Below are the code and all the weights of a small trained network. Each question names an input and a class and asks about switching units off, where a switched-off unit gives its printed mean instead of its output.

import numpy as np


def w(rows, s, z=0):
    codes = np.array(rows[::2]) - 128.0
    scale = np.full(codes.shape[1], s)
    scale[-1] = z or s
    return codes * scale


def f(y):
    return np.maximum(y, 0)


def log_softmax(a):
    a = a - a.max(-1, keepdims=True)
    return a - np.log(np.exp(a).sum(-1, keepdims=True))


def net(x, mask):
    res = np.array(x, float).reshape(1, 7) / 4 @ E
    y = f(res @ A[0][:, :-1].T + A[0][:, -1])
    res = res + np.where(mask, y, B[0][:, -1]) @ B[0][:, :-1]
    return log_softmax(res[-1] @ U[:, :-1].T + U[:, -1])


A, B = {}, {}
E = w([
[148,50,1,115,143,121],'x0',
[63,175,76,86,131,73],'x1',
[121,95,128,117,97,99],'x2',
[49,97,143,180,98,187],'x3',
[118,109,139,122,130,122],'x4',
[133,137,125,134,132,131],'x5',
[128,122,127,127,119,121],'x6',
],0.013)
A[0] = w([
[120,109,98,111,184,95,121],'neuron 1',
[138,169,115,159,141,148,153],'neuron 2',
[146,69,57,173,128,156,211],'neuron 3',
[128,138,202,161,45,159,164],'neuron 4',
[70,121,91,172,88,163,110],'neuron 5',
[250,142,183,70,142,78,76],'neuron 6',
[127,118,105,84,121,147,99],'neuron 7',
[95,93,138,136,135,113,174],'neuron 8',
[151,73,100,105,157,46,126],'neuron 9',
[138,153,66,86,188,151,70],'neuron 10',
[42,146,117,145,154,101,141],'neuron 11',
[169,126,108,127,156,65,122],'neuron 12',
[124,143,75,84,132,103,109],'neuron 13',
[116,67,111,94,173,165,37],'neuron 14',
[125,170,167,120,121,86,3],'neuron 15',
[122,165,124,125,198,191,142],'neuron 16',
[126,160,152,116,123,99,16],'neuron 17',
[181,145,92,148,155,166,113],'neuron 18',
[93,143,59,57,116,165,64],'neuron 19',
[148,104,150,141,78,132,144],'neuron 20',
[217,79,141,187,160,143,140],'neuron 21',
[205,38,79,141,111,174,122],'neuron 22',
[102,129,150,157,84,166,143],'neuron 23',
[132,103,127,133,135,180,48],'neuron 24',
[137,102,93,144,125,151,6],'neuron 25',
[115,178,200,69,116,115,240],'neuron 26',
[153,131,114,61,153,95,125],'neuron 27',
],0.012,0.0049)
B[0] = w([
[176,58,156,135,181,149,175],'neuron 1',
[116,105,151,127,148,121,157],'neuron 2',
[129,130,89,90,137,93,219],'neuron 3',
[188,93,183,205,116,141,230],'neuron 4',
[50,154,76,108,127,110,186],'neuron 5',
[27,230,84,84,72,82,216],'neuron 6',
[110,120,139,151,122,177,149],'neuron 7',
[130,144,119,137,107,147,159],'neuron 8',
[161,139,122,142,137,151,199],'neuron 9',
[176,115,119,144,111,122,182],'neuron 10',
[97,172,38,79,131,79,196],'neuron 11',
[165,80,159,144,133,137,182],'neuron 12',
[181,107,157,174,136,130,188],'neuron 13',
[65,149,95,139,66,109,156],'neuron 14',
[160,82,9,2,152,20,169],'neuron 15',
[123,114,116,125,175,133,168],'neuron 16',
[177,57,54,76,179,73,153],'neuron 17',
[127,127,144,73,128,159,164],'neuron 18',
[183,99,134,164,151,88,180],'neuron 19',
[137,136,131,161,131,148,160],'neuron 20',
[92,176,28,87,84,87,194],'neuron 21',
[93,124,131,78,72,105,211],'neuron 22',
[173,97,170,163,176,168,188],'neuron 23',
[102,119,157,148,105,168,147],'neuron 24',
[33,229,147,140,72,202,146],'neuron 25',
[56,166,104,102,58,167,247],'neuron 26',
[190,90,196,147,151,177,187],'neuron 27',
],0.0082,0.013)
U = w([
[68,213,143,85,22,187,95],'0',
[139,122,101,4,107,85,253],'1',
[254,34,214,200,153,208,172],'2',
],0.0087,0.00058)

Each question gives the input, the list of numbers given to net, and the class t.
The units are the neurons (one row each of A and B). Each row of codes is followed by its name. A weight is (code - 128) times the scale printed after its matrix; where a second scale follows, it is the last column's (A, B and U).
mask holds one flag per neuron, in row order. A switched-off neuron (its flag False) gives its mean, the last column of its row in B, instead of its output. The means were averaged over made-up inputs and are rounded, as every weight is.
A unit's drop is (log p(t) with every unit on - log p(t) with that unit switched off) / (log p(t) with every unit on - log p(t) with every unit switched off).
The circuit of an input: a set's keep is (log p(t) with only the set's units on - log p(t) with every unit switched off) / (log p(t) with every unit on - log p(t) with every unit switched off). Starting from the 12 units with the biggest drops (on a tie, the unit counted first), units are removed one at a time, each time the one whose removal leaves the highest keep (on an exact tie, the one counted first), for as long as the keep stays at least 0.8.
circuit, biggest first: the units of the circuit, biggest drop first
top k neurons: the k neurons with the biggest drops, biggest first
drop when u is switched off: that unit's drop, to one decimal
input [8,-2,5,4,-2,-6,-5], class 0: circuit, biggest first : [neuron 25]
input [0,-1,2,-6,8,7,0], class 0: circuit, biggest first : [neuron 6; neuron 15]
input [-1,-4,0,1,-1,-2,-2], class 2: top 2 neurons : [neuron 6; neuron 26]
input [-7,-4,3,-8,7,6,3], class 0: top 2 neurons : [neuron 6; neuron 26]
input [6,0,3,3,8,0,5], class 0: top 2 neurons : [neuron 25; neuron 15]
input [-7,0,8,1,-6,1,5], class 2: top 2 neurons : [neuron 4; neuron 6]
input [-8,4,-1,-1,-1,-7,-5], class 1: top 2 neurons : [neuron 15; neuron 17]
input [-5,-1,6,3,-7,6,6], class 2: top 2 neurons : [neuron 4; neuron 6]
input [7,-2,-5,4,-5,-8,2], class 0: top 3 neurons : [neuron 25; neuron 15; neuron 14]
input [-5,7,1,0,-6,2,7], class 1: top 2 neurons : [neuron 15; neuron 17]
input [-2,-5,-2,7,7,2,1], class 2: drop when neuron 11 is switched off : 0.0
input [-1,-3,8,-1,8,1,-1], class 0: drop when neuron 27 is switched off : 0.1
input [-5,3,-8,-1,-3,-4,0], class 1: drop when neuron 3 is switched off : -0.3
input [-7,-2,0,5,0,-5,-6], class 2: circuit, biggest first : [neuron 4]
input [4,1,-7,-8,-8,-1,-1], class 2: drop when neuron 5 is switched off : 0.1
